Below is a small trained network, with its code and all its weights. Each question gives an input and a target symbol and asks what happens when units are switched off, that is, made to give their printed mean instead of their output.

import numpy as np


def w(rows, s, z=0):
    codes = np.array(rows[::2]) - 128.0
    scale = np.full(codes.shape[1], s)
    scale[-1] = z or s
    return codes * scale


def norm(h):
    return h / np.sqrt((h * h).mean(-1, keepdims=True) + 1e-5)


def f(y):
    return np.maximum(y, 0)


def softmax(a):
    e = np.exp(a - a.max(-1, keepdims=True))
    return e / e.sum(-1, keepdims=True)


def log_softmax(a):
    a = a - a.max(-1, keepdims=True)
    return a - np.log(np.exp(a).sum(-1, keepdims=True))


def net(x, mask):
    ids = ['ΛΣβγεζητφω'.index(c) for c in x.split()]
    T = len(ids)
    res = E[ids] + P[:T]
    u = 0
    for l in range(2):
        r = norm(res)
        for j in range(3):
            rows = slice(2 * j, 2 * j + 2)
            q, k, v = (r @ M[l][rows].T for M in (Q, K, V))
            z = softmax(np.where(np.tri(T) > 0, q @ k.T / 2**0.5, -1e9)) @ v
            o = O[l][rows]
            res = res + np.where(mask[u + j], z, o[:, -1]) @ o[:, :-1]
        u += 3
        y = f(norm(res) @ A[l][:, :-1].T + A[l][:, -1])
        res = res + np.where(mask[u : u + 8], y, B[l][:, -1]) @ B[l][:, :-1]
        u += 8
    return log_softmax(norm(res)[-1] @ U[:, :-1].T + U[:, -1])


Q, K, V, O, A, B = {}, {}, {}, {}, {}, {}
E = w([
[136,76,137,160,135,131,69,97],'Λ',
[177,147,91,235,177,92,143,105],'Σ',
[133,116,89,124,114,133,157,197],'β',
[155,88,144,121,132,116,178,151],'γ',
[163,80,166,137,142,113,130,108],'ε',
[133,219,83,98,87,146,154,5],'ζ',
[150,81,121,145,128,131,108,165],'η',
[41,93,114,97,56,179,85,131],'τ',
[9,149,130,212,123,129,185,131],'φ',
[116,94,199,48,79,151,167,107],'ω',
],0.0018)
P = w([
[155,104,146,164,121,207,202,127],'0',
[159,162,194,156,140,221,131,173],'1',
[161,138,197,205,86,211,121,123],'2',
[105,149,148,91,186,88,127,189],'3',
[114,129,155,137,94,18,101,136],'4',
[153,215,204,130,183,235,109,199],'5',
[124,27,51,143,79,31,153,71],'6',
[92,144,119,53,252,126,104,166],'7',
[188,123,155,202,3,145,131,122],'8',
[114,56,44,72,226,157,164,115],'9',
[128,116,127,147,72,26,95,124],'10',
[166,97,104,149,126,241,169,128],'11',
],0.002)
Q[0] = w([
[103,95,107,133,126,119,137,89],'0.h0',
[174,147,142,155,110,138,138,131],'0.h0',
[128,122,121,93,214,239,145,151],'0.h1',
[168,114,114,182,73,177,154,109],'0.h1',
[184,102,112,216,35,159,163,98],'0.h2',
[104,146,137,144,77,1,99,116],'0.h2',
],0.0094)
K[0] = w([
[114,64,94,149,98,95,149,77],'0.h0',
[163,164,162,161,90,162,117,122],'0.h0',
[98,117,91,66,254,168,137,136],'0.h1',
[122,34,37,105,110,34,157,70],'0.h1',
[116,68,79,139,78,47,144,89],'0.h2',
[167,158,183,187,19,109,122,138],'0.h2',
],0.0072)
V[0] = w([
[162,164,150,112,199,139,123,147],'0.h0',
[92,65,103,87,166,74,127,110],'0.h0',
[172,112,167,118,133,73,170,27],'0.h1',
[142,137,97,90,164,115,254,183],'0.h1',
[127,138,147,24,68,149,109,149],'0.h2',
[205,91,186,121,144,130,102,151],'0.h2',
],0.0034)
O[0] = w([
[120,57,76,155,124,96,157,78,153],'0.h0',
[160,205,210,178,71,174,119,169,24],'0.h0',
[65,159,114,50,228,156,75,121,100],'0.h1',
[101,155,151,125,62,2,35,106,211],'0.h1',
[72,19,106,162,95,131,156,16,80],'0.h2',
[159,136,92,96,66,204,80,92,254],'0.h2',
],0.0029,0.0018)
A[0] = w([
[143,119,37,146,99,138,78,145,134],'0.n0',
[124,87,104,46,211,181,104,166,138],'0.n1',
[102,114,146,231,174,75,146,144,168],'0.n2',
[115,167,153,42,59,185,136,155,103],'0.n3',
[182,134,130,240,184,140,66,121,140],'0.n4',
[80,129,251,48,81,179,220,64,3],'0.n5',
[48,56,147,160,135,123,138,113,186],'0.n6',
[93,205,73,74,124,85,221,71,187],'0.n7',
],0.0027,0.002)
B[0] = w([
[131,136,162,111,148,129,142,90,254],'0.n0',
[121,163,132,152,107,142,113,119,197],'0.n1',
[121,169,119,167,143,129,141,95,174],'0.n2',
[119,89,116,137,126,120,120,105,175],'0.n3',
[127,125,101,105,122,104,168,145,210],'0.n4',
[113,165,156,64,135,2,93,116,169],'0.n5',
[115,143,154,136,86,142,134,167,193],'0.n6',
[137,148,143,131,140,183,88,104,171],'0.n7',
],0.0058,0.0022)
Q[1] = w([
[135,142,127,124,134,128,116,135],'1.h0',
[124,121,125,129,131,115,140,113],'1.h0',
[128,125,124,125,128,132,127,124],'1.h1',
[127,128,130,125,130,136,127,129],'1.h1',
[146,110,165,201,159,2,203,187],'1.h2',
[173,251,79,102,208,95,117,205],'1.h2',
],0.0039)
K[1] = w([
[135,125,132,130,133,123,123,130],'1.h0',
[120,142,119,126,120,137,133,139],'1.h0',
[126,132,124,133,129,128,125,128],'1.h1',
[124,128,128,129,136,132,128,131],'1.h1',
[77,96,168,224,114,76,199,149],'1.h2',
[87,218,4,234,225,127,191,85],'1.h2',
],0.0044)
V[1] = w([
[161,105,204,169,132,61,101,109],'1.h0',
[167,51,55,143,143,123,68,105],'1.h0',
[117,158,122,117,146,108,97,111],'1.h1',
[149,78,227,168,156,190,54,146],'1.h1',
[81,152,116,140,81,115,180,56],'1.h2',
[130,177,181,109,26,213,43,247],'1.h2',
],0.0015)
O[1] = w([
[118,165,88,96,174,171,149,95,254],'1.h0',
[106,176,157,139,160,104,181,126,207],'1.h0',
[142,119,120,139,104,141,154,133,102],'1.h1',
[123,163,69,110,113,85,145,186,144],'1.h1',
[153,146,107,125,166,153,82,157,213],'1.h2',
[89,121,126,130,159,125,169,4,114],'1.h2',
],0.0021,0.00053)
A[1] = w([
[154,130,46,190,253,75,152,133,45],'1.n0',
[113,111,128,182,101,71,146,113,83],'1.n1',
[178,80,109,85,132,132,156,112,51],'1.n2',
[141,128,93,183,147,191,160,137,79],'1.n3',
[98,71,134,177,146,141,179,179,80],'1.n4',
[30,197,151,199,162,146,137,158,2],'1.n5',
[96,99,168,58,169,56,83,108,39],'1.n6',
[29,57,160,112,81,182,99,146,37],'1.n7',
],0.0044,0.004)
B[1] = w([
[117,177,1,112,194,62,188,116,211],'1.n0',
[132,111,120,147,163,132,68,133,171],'1.n1',
[181,111,121,123,71,138,177,123,230],'1.n2',
[107,101,171,85,181,115,122,164,172],'1.n3',
[99,105,133,144,148,125,146,38,144],'1.n4',
[130,204,204,225,72,149,203,158,165],'1.n5',
[50,142,170,69,103,68,135,134,253],'1.n6',
[67,92,26,132,108,183,117,200,202],'1.n7',
],0.0058,0.0016)
U = w([
[129,92,185,61,240,202,157,184,74],'Λ',
[203,205,125,92,129,126,59,254,6],'Σ',
[168,82,114,225,125,57,13,111,122],'β',
[46,136,176,46,89,40,114,116,172],'γ',
[133,207,111,111,140,210,67,15,124],'ε',
[89,212,193,232,106,152,185,156,136],'ζ',
[221,74,112,112,46,137,203,98,176],'η',
[80,22,165,183,205,143,168,49,88],'τ',
[133,178,18,140,215,56,184,118,157],'φ',
[42,80,45,142,81,192,101,195,147],'ω',
],0.0081,0.0017)

Each question gives the input, a string of symbols that net reads in full, and the target symbol t.
The units are the heads (2 rows each of Q, K, V and O) and the neurons (one row each of A and B). Each row of codes is followed by its name. A weight is (code - 128) times the scale printed after its matrix; where a second scale follows, it is the last column's (O, A, B and U).
mask holds one flag per unit, layer by layer, with each layer's heads first. A switched-off unit (its flag False) gives its mean, the last column of its rows in O or B, instead of its output. The means were averaged over made-up inputs and are rounded, as every weight is.
A unit's drop is (log p(t) with every unit on - log p(t) with that unit switched off) / (log p(t) with every unit on - log p(t) with every unit switched off).
The circuit of an input: a set's keep is (log p(t) with only the set's units on - log p(t) with every unit switched off) / (log p(t) with every unit on - log p(t) with every unit switched off). Starting from the 12 units with the biggest drops (on a tie, the unit counted first), units are removed one at a time, each time the one whose removal leaves the highest keep (on an exact tie, the one counted first), for as long as the keep stays at least 0.8.
circuit, biggest first: the units of the circuit, biggest drop first
top k neurons: the k neurons with the biggest drops, biggest first
top k neurons in layer l: the k neurons of layer l with the biggest drops, biggest first
heads that matter: for each layer, one digit per head in row order, 1 if its drop is at least 0.15 and else 0, layers parted by /
input ζ η Σ γ η, target Σ: heads that matter : 011 / 000
input Σ Σ τ ω ζ η τ φ η β Σ η, target β: circuit, biggest first : 0.h1, 1.n1
input γ τ γ γ Σ Σ, target φ: heads that matter : 000 / 000
input β Σ γ ω γ η, target ω: circuit, biggest first : 0.h2, 0.n6, 0.h0
input η γ ω ζ φ ε, target ζ: heads that matter : 001 / 000
input γ ω γ, target γ: heads that matter : 110 / 000
input γ η η β φ η β Σ ζ ε ζ ε, target ε: circuit, biggest first : 0.h1, 0.n1, 1.n6
input η η η η φ η η η η Σ γ ω, target γ: circuit, biggest first : 0.n5
input η η η, target η: heads that matter : 001 / 000
input ω ε Σ γ η ε φ γ η, target φ: heads that matter : 001 / 000
input Σ ζ ω Λ β Σ Λ ε η, target Λ: heads that matter : 010 / 000
input η γ Λ, target η: heads that matter : 001 / 000
input γ ζ η γ ω η γ, target ω: top 2 neurons : 0.n6, 1.n7
input Σ η η Σ η γ, target Σ: heads that matter : 010 / 000
input ε η η η η η γ ω ζ γ ε, target ζ: heads that matter : 011 / 000
input η γ η ε γ ε, target ε: heads that matter : 000 / 000
input γ γ ω ω γ Λ γ Σ η γ, target Σ: heads that matter : 111 / 000
input ζ η β Σ ω ω β, target ω: top 2 neurons : 0.n6, 0.n5
input β Σ Λ φ η τ Λ Λ ζ η ζ, target ε: circuit, biggest first : 0.n7, 0.h1
input γ ω τ ω γ ω ω τ, target ω: top neuron in layer 1 : 1.n7
input γ η φ ω β, target φ: heads that matter : 011 / 000
input η ω η η η β τ ε, target β: top neuron in layer 1 : 1.n1
input ω Λ ω Λ η ζ Λ, target η: heads that matter : 110 / 000
input γ η η Σ Σ Λ, target Σ: top 2 neurons : 0.n4, 1.n0
input η γ φ η γ β γ γ η ω Λ φ, target ζ: top 2 neurons : 1.n5, 0.n2
input η Σ ε η η ε γ η, target ε: top 2 neurons : 0.n1, 1.n6
input γ φ η η, target φ: top neuron : 1.n0
